Below are the code and all the weights of a small trained network. Each question names an input and a target symbol and asks about switching units off, where a switched-off unit gives its printed mean instead of its output.

import numpy as np


def w(rows, s, z=0):
    codes = np.array(rows[::2]) - 128.0
    scale = np.full(codes.shape[1], s)
    scale[-1] = z or s
    return codes * scale


def f(y):
    return np.maximum(y, 0)


def softmax(a):
    e = np.exp(a - a.max(-1, keepdims=True))
    return e / e.sum(-1, keepdims=True)


def log_softmax(a):
    a = a - a.max(-1, keepdims=True)
    return a - np.log(np.exp(a).sum(-1, keepdims=True))


def net(x, mask):
    ids = ['αβγδεηθλμξπφω'.index(c) for c in x.split()]
    T = len(ids)
    res = E[ids] + P[:T]
    u = 0
    for l in range(2):
        r = res
        for j in range(2):
            rows = slice(2 * j, 2 * j + 2)
            q, k, v = (r @ M[l][rows].T for M in (Q, K, V))
            z = softmax(np.where(np.tri(T) > 0, q @ k.T / 2**0.5, -1e9)) @ v
            o = O[l][rows]
            res = res + np.where(mask[u + j], z, o[:, -1]) @ o[:, :-1]
        u += 2
        y = f(res @ A[l][:, :-1].T + A[l][:, -1])
        res = res + np.where(mask[u : u + 12], y, B[l][:, -1]) @ B[l][:, :-1]
        u += 12
    return log_softmax(res[-1] @ U[:, :-1].T + U[:, -1])


Q, K, V, O, A, B = {}, {}, {}, {}, {}, {}
E = w([
[120,210,63],'α',
[153,254,107],'β',
[118,136,190],'γ',
[94,123,114],'δ',
[110,106,62],'ε',
[96,128,162],'η',
[171,158,162],'θ',
[107,179,140],'λ',
[135,210,132],'μ',
[118,205,119],'ξ',
[89,91,153],'π',
[84,156,61],'φ',
[122,183,204],'ω',
],0.022)
P = w([
[8,138,228],'0',
[136,146,65],'1',
[122,115,90],'2',
[113,91,118],'3',
[129,123,140],'4',
[114,136,87],'5',
[115,115,104],'6',
[97,95,134],'7',
[113,99,176],'8',
[68,116,116],'9',
],0.012)
Q[0] = w([
[196,56,153],'L0H1',
[106,120,113],'L0H1',
[2,168,180],'L0H2',
[119,66,114],'L0H2',
],0.011)
K[0] = w([
[192,102,100],'L0H1',
[113,203,175],'L0H1',
[8,116,172],'L0H2',
[182,107,78],'L0H2',
],0.013)
V[0] = w([
[86,159,248],'L0H1',
[170,20,147],'L0H1',
[107,123,34],'L0H2',
[35,55,127],'L0H2',
],0.011)
O[0] = w([
[175,60,154,247],'L0H1',
[82,128,11,42],'L0H1',
[88,183,215,72],'L0H2',
[87,123,83,185],'L0H2',
],0.011,0.015)
A[0] = w([
[113,66,213,99],'L0N1',
[156,67,21,254],'L0N2',
[167,127,74,152],'L0N3',
[40,139,123,119],'L0N4',
[102,254,135,142],'L0N5',
[130,40,93,195],'L0N6',
[162,101,117,157],'L0N7',
[118,121,123,90],'L0N8',
[227,29,157,165],'L0N9',
[122,207,179,135],'L0N10',
[173,115,130,152],'L0N11',
[218,218,87,189],'L0N12',
],0.0086,0.0067)
B[0] = w([
[171,134,74,192],'L0N1',
[60,126,165,187],'L0N2',
[216,116,205,144],'L0N3',
[117,119,254,132],'L0N4',
[117,87,157,136],'L0N5',
[126,91,164,190],'L0N6',
[108,32,191,163],'L0N7',
[129,162,80,128],'L0N8',
[136,134,139,253],'L0N9',
[134,185,112,148],'L0N10',
[58,120,90,165],'L0N11',
[58,35,162,151],'L0N12',
],0.0066,0.019)
Q[1] = w([
[106,137,254],'L1H1',
[194,12,205],'L1H1',
[55,52,50],'L1H2',
[61,230,32],'L1H2',
],0.0076)
K[1] = w([
[139,71,187],'L1H1',
[124,150,254],'L1H1',
[95,207,179],'L1H2',
[102,204,97],'L1H2',
],0.013)
V[1] = w([
[62,255,75],'L1H1',
[69,78,43],'L1H1',
[205,194,140],'L1H2',
[142,156,101],'L1H2',
],0.0095)
O[1] = w([
[83,177,153,1],'L1H1',
[59,103,2,87],'L1H1',
[190,117,139,104],'L1H2',
[127,142,134,96],'L1H2',
],0.0092,0.04)
A[1] = w([
[63,134,223,94],'L1N1',
[117,187,232,79],'L1N2',
[131,3,126,237],'L1N3',
[152,94,60,34],'L1N4',
[88,224,125,106],'L1N5',
[52,87,199,208],'L1N6',
[122,155,170,89],'L1N7',
[49,197,207,174],'L1N8',
[142,111,120,253],'L1N9',
[129,68,111,69],'L1N10',
[66,185,128,91],'L1N11',
[68,99,72,178],'L1N12',
],0.011,0.0053)
B[1] = w([
[107,44,139,147],'L1N1',
[48,86,105,165],'L1N2',
[141,210,115,253],'L1N3',
[78,63,87,153],'L1N4',
[216,138,86,129],'L1N5',
[161,192,125,158],'L1N6',
[109,70,2,141],'L1N7',
[58,187,177,140],'L1N8',
[73,230,170,161],'L1N9',
[151,119,56,173],'L1N10',
[82,206,140,129],'L1N11',
[104,201,144,146],'L1N12',
],0.0061,0.05)
U = w([
[117,114,106,168],'α',
[161,248,180,90],'β',
[133,109,158,254],'γ',
[126,117,146,75],'δ',
[59,105,111,105],'ε',
[74,118,163,153],'η',
[120,185,159,234],'θ',
[104,4,92,78],'λ',
[94,209,183,108],'μ',
[158,66,121,21],'ξ',
[112,25,149,27],'π',
[79,88,174,83],'φ',
[136,147,181,69],'ω',
],0.012,0.0085)

Each question gives the input, a string of symbols that net reads in full, and the target symbol t.
The units are the heads (2 rows each of Q, K, V and O) and the neurons (one row each of A and B). Each row of codes is followed by its name. A weight is (code - 128) times the scale printed after its matrix; where a second scale follows, it is the last column's (O, A, B and U).
mask holds one flag per unit, layer by layer, with each layer's heads first. A switched-off unit (its flag False) gives its mean, the last column of its rows in O or B, instead of its output. The means were averaged over made-up inputs and are rounded, as every weight is.
A unit's drop is (log p(t) with every unit on - log p(t) with that unit switched off) / (log p(t) with every unit on - log p(t) with every unit switched off).
The circuit of an input: a set's keep is (log p(t) with only the set's units on - log p(t) with every unit switched off) / (log p(t) with every unit on - log p(t) with every unit switched off). Starting from the 12 units with the biggest drops (on a tie, the unit counted first), units are removed one at a time, each time the one whose removal leaves the highest keep (on an exact tie, the one counted first), for as long as the keep stays at least 0.8.
units of the circuit, in order: the units of the circuit, biggest drop first
top k neurons: the k neurons with the biggest drops, biggest first
k most important neurons of layer l: the k neurons of layer l with the biggest drops, biggest first
which heads matter: for each layer, one digit per head in row order, 1 if its drop is at least 0.15 and else 0, layers parted by /
input η ξ λ, target α: units of the circuit, in order => L1H1, L0H2, L1N1
input β π π η ξ γ α ε, target π: top neuron => L1N2
input α ε ω λ θ β θ λ, target φ: which heads matter => 11 / 10
input π ξ φ λ λ, target ε: 2 most important neurons of layer 1 => L1N12, L1N4
input λ β φ π λ π η γ φ δ, target β: which heads matter => 10 / 00
input λ γ γ π φ η, target β: 3 most important neurons of layer 1 => L1N2, L1N4, L1N1
input φ α λ β β ξ α π, target η: units of the circuit, in order => L1H1, L0H2, L0H1, L1N1
input γ η γ π β λ ω δ η, target λ: units of the circuit, in order => L1H1, L0H2
input η φ π λ α, target α: units of the circuit, in order => L1H1, L0H2
input λ ξ ω, target β: units of the circuit, in order => L1N4, L1N2
input ξ η ω π λ π λ μ μ β, target γ: which heads matter => 10 / 10
input λ λ λ γ λ, target β: 4 most important neurons of layer 1 => L1N2, L1N4, L1N1, L1N7
input η φ ξ β, target α: units of the circuit, in order => L1H1, L0H2
input ε π ξ η α β, target μ: top neuron => L1N8
input π π μ ε, target ε: units of the circuit, in order => L1H1, L0H1, L0H2
input ω μ η λ α α λ, target ξ: units of the circuit, in order => L0H2, L1H1, L0H1
input ε η ω, target μ: units of the circuit, in order => L1H1, L0H1, L0H2
input γ η π β α, target λ: units of the circuit, in order => L1H1, L0H1
input λ ω λ γ ε, target β: which heads matter => 10 / 00
input β η π η β, target π: 4 most important neurons of layer 1 => L1N3, L1N2, L1N1, L1N7
input β π ω, target π: top 3 neurons => L1N2, L1N3, L1N1
input η η λ δ φ ω δ, target α: which heads matter => 11 / 10
